Below are the code and all the weights of a small trained network. Each question names an input and a class and asks about switching units off, where a switched-off unit gives its printed mean instead of its output.

import numpy as np


def w(rows, s, z=0):
    codes = np.array(rows[::2]) - 128.0
    scale = np.full(codes.shape[1], s)
    scale[-1] = z or s
    return codes * scale


def f(y):
    return np.maximum(y, 0)


def log_softmax(a):
    a = a - a.max(-1, keepdims=True)
    return a - np.log(np.exp(a).sum(-1, keepdims=True))


def net(x, mask):
    res = np.array(x, float).reshape(1, 6) / 4 @ E
    y = f(res @ A[0][:, :-1].T + A[0][:, -1])
    res = res + np.where(mask, y, B[0][:, -1]) @ B[0][:, :-1]
    return log_softmax(res[-1] @ U[:, :-1].T + U[:, -1])


A, B = {}, {}
E = w([
[117,137,188,109,142,205],'x0',
[2,136,114,193,102,178],'x1',
[123,131,159,119,131,171],'x2',
[57,119,74,23,161,52],'x3',
[105,9,111,145,186,90],'x4',
[129,149,132,133,160,122],'x5',
],0.009)
A[0] = w([
[97,118,108,64,148,135,77],'N0',
[214,92,126,62,113,134,102],'N1',
[129,68,131,134,133,111,117],'N2',
[79,147,64,67,167,138,142],'N3',
[108,164,116,124,74,167,98],'N4',
[120,125,153,155,128,174,79],'N5',
[131,215,119,149,108,129,80],'N6',
[152,135,129,163,113,42,225],'N7',
[239,84,117,93,158,156,93],'N8',
[115,41,198,188,181,91,103],'N9',
[118,134,34,162,57,119,254],'N10',
[193,112,131,245,127,167,147],'N11',
[48,112,111,178,87,159,109],'N12',
[157,214,115,93,24,123,126],'N13',
],0.012,0.005)
B[0] = w([
[157,123,44,71,65,96,177],'N0',
[67,176,75,202,205,120,209],'N1',
[135,113,196,161,105,44,174],'N2',
[195,180,146,78,85,147,215],'N3',
[122,88,122,127,141,114,183],'N4',
[164,142,99,153,122,113,171],'N5',
[101,90,159,139,63,21,188],'N6',
[131,126,165,83,186,179,208],'N7',
[126,205,66,187,169,117,217],'N8',
[68,184,248,143,41,46,205],'N9',
[141,143,166,89,180,182,230],'N10',
[165,87,70,1,68,208,254],'N11',
[95,175,56,209,220,170,224],'N12',
[132,68,210,217,130,87,226],'N13',
],0.0072,0.01)
U = w([
[111,168,67,224,240,101,53],'0',
[109,102,245,178,128,33,63],'1',
[174,122,89,64,110,119,105],'2',
[135,122,179,139,214,113,255],'3',
],0.012,0.0047)

Each question gives the input, the list of numbers given to net, and the class t.
The units are the neurons (one row each of A and B). Each row of codes is followed by its name. A weight is (code - 128) times the scale printed after its matrix; where a second scale follows, it is the last column's (A, B and U).
mask holds one flag per neuron, in row order. A switched-off neuron (its flag False) gives its mean, the last column of its row in B, instead of its output. The means were averaged over made-up inputs and are rounded, as every weight is.
A unit's drop is (log p(t) with every unit on - log p(t) with that unit switched off) / (log p(t) with every unit on - log p(t) with every unit switched off).
The circuit of an input: a set's keep is (log p(t) with only the set's units on - log p(t) with every unit switched off) / (log p(t) with every unit on - log p(t) with every unit switched off). Starting from the 12 units with the biggest drops (on a tie, the unit counted first), units are removed one at a time, each time the one whose removal leaves the highest keep (on an exact tie, the one counted first), for as long as the keep stays at least 0.8.
units of the circuit, in order: the units of the circuit, biggest drop first
unit that matters most: the unit with the biggest drop
k most important neurons: the k neurons with the biggest drops, biggest first
drop of u: that unit's drop, to one decimal
input [-7,0,0,-6,0,1], class 2: unit that matters most -> N11
input [5,-4,-8,3,-5,4], class 1: units of the circuit, in order -> [N13; N11]
input [1,-8,-4,-1,6,0], class 0: 2 most important neurons -> [N8; N1]
input [-7,-4,-3,-3,-7,6], class 1: 3 most important neurons -> [N13; N6; N12]
input [1,2,-1,-4,2,1], class 2: units of the circuit, in order -> [N11; N13]
input [3,-7,-4,2,-6,-7], class 0: 3 most important neurons -> [N1; N8; N9]
input [2,-6,5,-1,7,4], class 1: 3 most important neurons -> [N9; N12; N2]
input [3,-1,-4,-5,7,-6], class 1: 2 most important neurons -> [N9; N2]
input [-2,1,-8,3,-5,-3], class 1: 3 most important neurons -> [N13; N11; N12]
input [-7,-8,7,7,6,0], class 0: 3 most important neurons -> [N1; N8; N11]
input [1,-6,2,-3,8,-1], class 1: 3 most important neurons -> [N9; N12; N2]
input [0,4,3,-4,8,-8], class 1: 2 most important neurons -> [N9; N2]
input [1,-6,5,-4,4,3], class 0: 2 most important neurons -> [N8; N1]
input [1,0,-6,4,-7,1], class 1: units of the circuit, in order -> [N13]
input [3,-5,4,-8,1,5], class 2: 2 most important neurons -> [N11; N12]
input [-7,4,-7,0,3,-6], class 3: units of the circuit, in order -> [N10; N7]
input [-1,-8,7,-6,8,8], class 0: 3 most important neurons -> [N8; N1; N13]
input [4,-7,-6,-7,-4,-6], class 0: drop of N9 -> 0.1
input [3,6,-1,8,6,2], class 2: drop of N1 -> 0.3
input [-4,1,-7,-7,3,-3], class 2: units of the circuit, in order -> [N11]
input [5,-7,-2,2,2,-6], class 0: drop of N1 -> 0.1
